Below are the code and all the weights of a small trained network. Each question names an input and a class and asks about switching units off, where a switched-off unit gives its printed mean instead of its output.

import numpy as np


def w(rows, s, z=0):
    codes = np.array(rows[::2]) - 128.0
    scale = np.full(codes.shape[1], s)
    scale[-1] = z or s
    return codes * scale


def f(y):
    return np.maximum(y, 0)


def log_softmax(a):
    a = a - a.max(-1, keepdims=True)
    return a - np.log(np.exp(a).sum(-1, keepdims=True))


def net(x, mask):
    res = np.array(x, float).reshape(1, 4) / 4 @ E
    y = f(res @ A[0][:, :-1].T + A[0][:, -1])
    res = res + np.where(mask, y, B[0][:, -1]) @ B[0][:, :-1]
    return log_softmax(res[-1] @ U[:, :-1].T + U[:, -1])


A, B = {}, {}
E = w([
[130,209,173,113,95,4],'x0',
[126,128,131,129,130,129],'x1',
[5,186,50,138,132,137],'x2',
[128,122,138,254,14,156],'x3',
],0.0088)
A[0] = w([
[107,152,103,161,112,134,78],'n0',
[101,110,91,134,145,179,176],'n1',
[123,144,120,129,109,140,108],'n2',
[152,117,154,159,80,140,136],'n3',
[130,93,111,173,102,180,129],'n4',
[124,123,125,129,129,121,115],'n5',
[168,30,154,122,145,189,225],'n6',
[171,172,209,116,98,46,121],'n7',
[87,170,94,200,67,150,43],'n8',
[185,86,180,49,196,112,253],'n9',
[174,88,179,194,58,131,123],'n10',
[109,151,92,95,159,124,136],'n11',
[75,181,54,64,197,126,146],'n12',
[132,99,104,99,170,162,199],'n13',
[126,86,108,128,144,189,242],'n14',
[116,123,113,132,136,144,140],'n15',
[142,140,157,127,121,95,129],'n16',
[78,250,123,132,109,54,40],'n17',
[121,157,165,98,165,105,184],'n18',
[155,101,171,155,87,134,128],'n19',
[83,152,93,185,76,137,48],'n20',
[69,114,42,136,145,190,141],'n21',
],0.015,0.0037)
B[0] = w([
[154,141,105,113,88,113,161],'n0',
[152,148,95,108,174,169,189],'n1',
[139,131,118,125,117,123,141],'n2',
[104,129,107,177,173,109,189],'n3',
[125,53,47,93,186,62,199],'n4',
[126,125,127,126,128,130,129],'n5',
[147,16,152,205,90,115,250],'n6',
[110,252,148,79,182,99,215],'n7',
[209,166,75,114,60,86,206],'n8',
[248,103,209,65,97,108,242],'n9',
[65,151,120,222,196,128,236],'n10',
[64,110,129,114,145,154,176],'n11',
[11,109,146,129,162,223,234],'n12',
[167,166,177,193,90,195,196],'n13',
[188,71,126,182,130,186,213],'n14',
[135,137,114,118,140,142,149],'n15',
[123,167,138,108,149,114,159],'n16',
[44,66,149,167,5,73,229],'n17',
[110,91,148,59,151,88,176],'n18',
[95,123,125,177,180,126,191],'n19',
[192,158,80,111,66,100,193],'n20',
[149,179,72,56,178,195,214],'n21',
],0.039,0.014)
U = w([
[243,64,208,133,58,153,254],'0',
[110,161,127,113,205,253,152],'1',
[186,183,220,3,151,55,160],'2',
[17,75,175,112,101,126,146],'3',
[99,52,110,224,172,122,85],'4',
[236,174,54,70,144,142,149],'5',
[63,245,139,164,212,92,84],'6',
[156,147,124,142,9,54,10],'7',
],0.0053,0.00097)

Each question gives the input, the list of numbers given to net, and the class t.
The units are the neurons (one row each of A and B). Each row of codes is followed by its name. A weight is (code - 128) times the scale printed after its matrix; where a second scale follows, it is the last column's (A, B and U).
mask holds one flag per neuron, in row order. A switched-off neuron (its flag False) gives its mean, the last column of its row in B, instead of its output. The means were averaged over made-up inputs and are rounded, as every weight is.
A unit's drop is (log p(t) with every unit on - log p(t) with that unit switched off) / (log p(t) with every unit on - log p(t) with every unit switched off).
The circuit of an input: a set's keep is (log p(t) with only the set's units on - log p(t) with every unit switched off) / (log p(t) with every unit on - log p(t) with every unit switched off). Starting from the 12 units with the biggest drops (on a tie, the unit counted first), units are removed one at a time, each time the one whose removal leaves the highest keep (on an exact tie, the one counted first), for as long as the keep stays at least 0.8.
units of the circuit, in order: the units of the circuit, biggest drop first
k most important neurons: the k neurons with the biggest drops, biggest first
drop when u is switched off: that unit's drop, to one decimal
input [-3,4,0,-2], class 0: 2 most important neurons => [n10; n7]
input [-7,8,-4,0], class 0: units of the circuit, in order => [n9]
input [1,8,-8,-1], class 2: 3 most important neurons => [n9; n7; n14]
input [1,7,1,-4], class 3: 2 most important neurons => [n12; n21]
input [-7,-1,1,-6], class 1: 3 most important neurons => [n12; n21; n17]
input [0,4,7,-6], class 1: 2 most important neurons => [n21; n6]
input [5,-8,0,-2], class 2: 3 most important neurons => [n7; n6; n10]
input [1,-2,-6,1], class 6: 2 most important neurons => [n7; n10]
input [-8,-7,5,1], class 5: drop when n8 is switched off => 0.1
input [-2,-3,1,2], class 5: drop when n12 is switched off => 0.2
input [-1,0,6,1], class 5: drop when n8 is switched off => 0.2
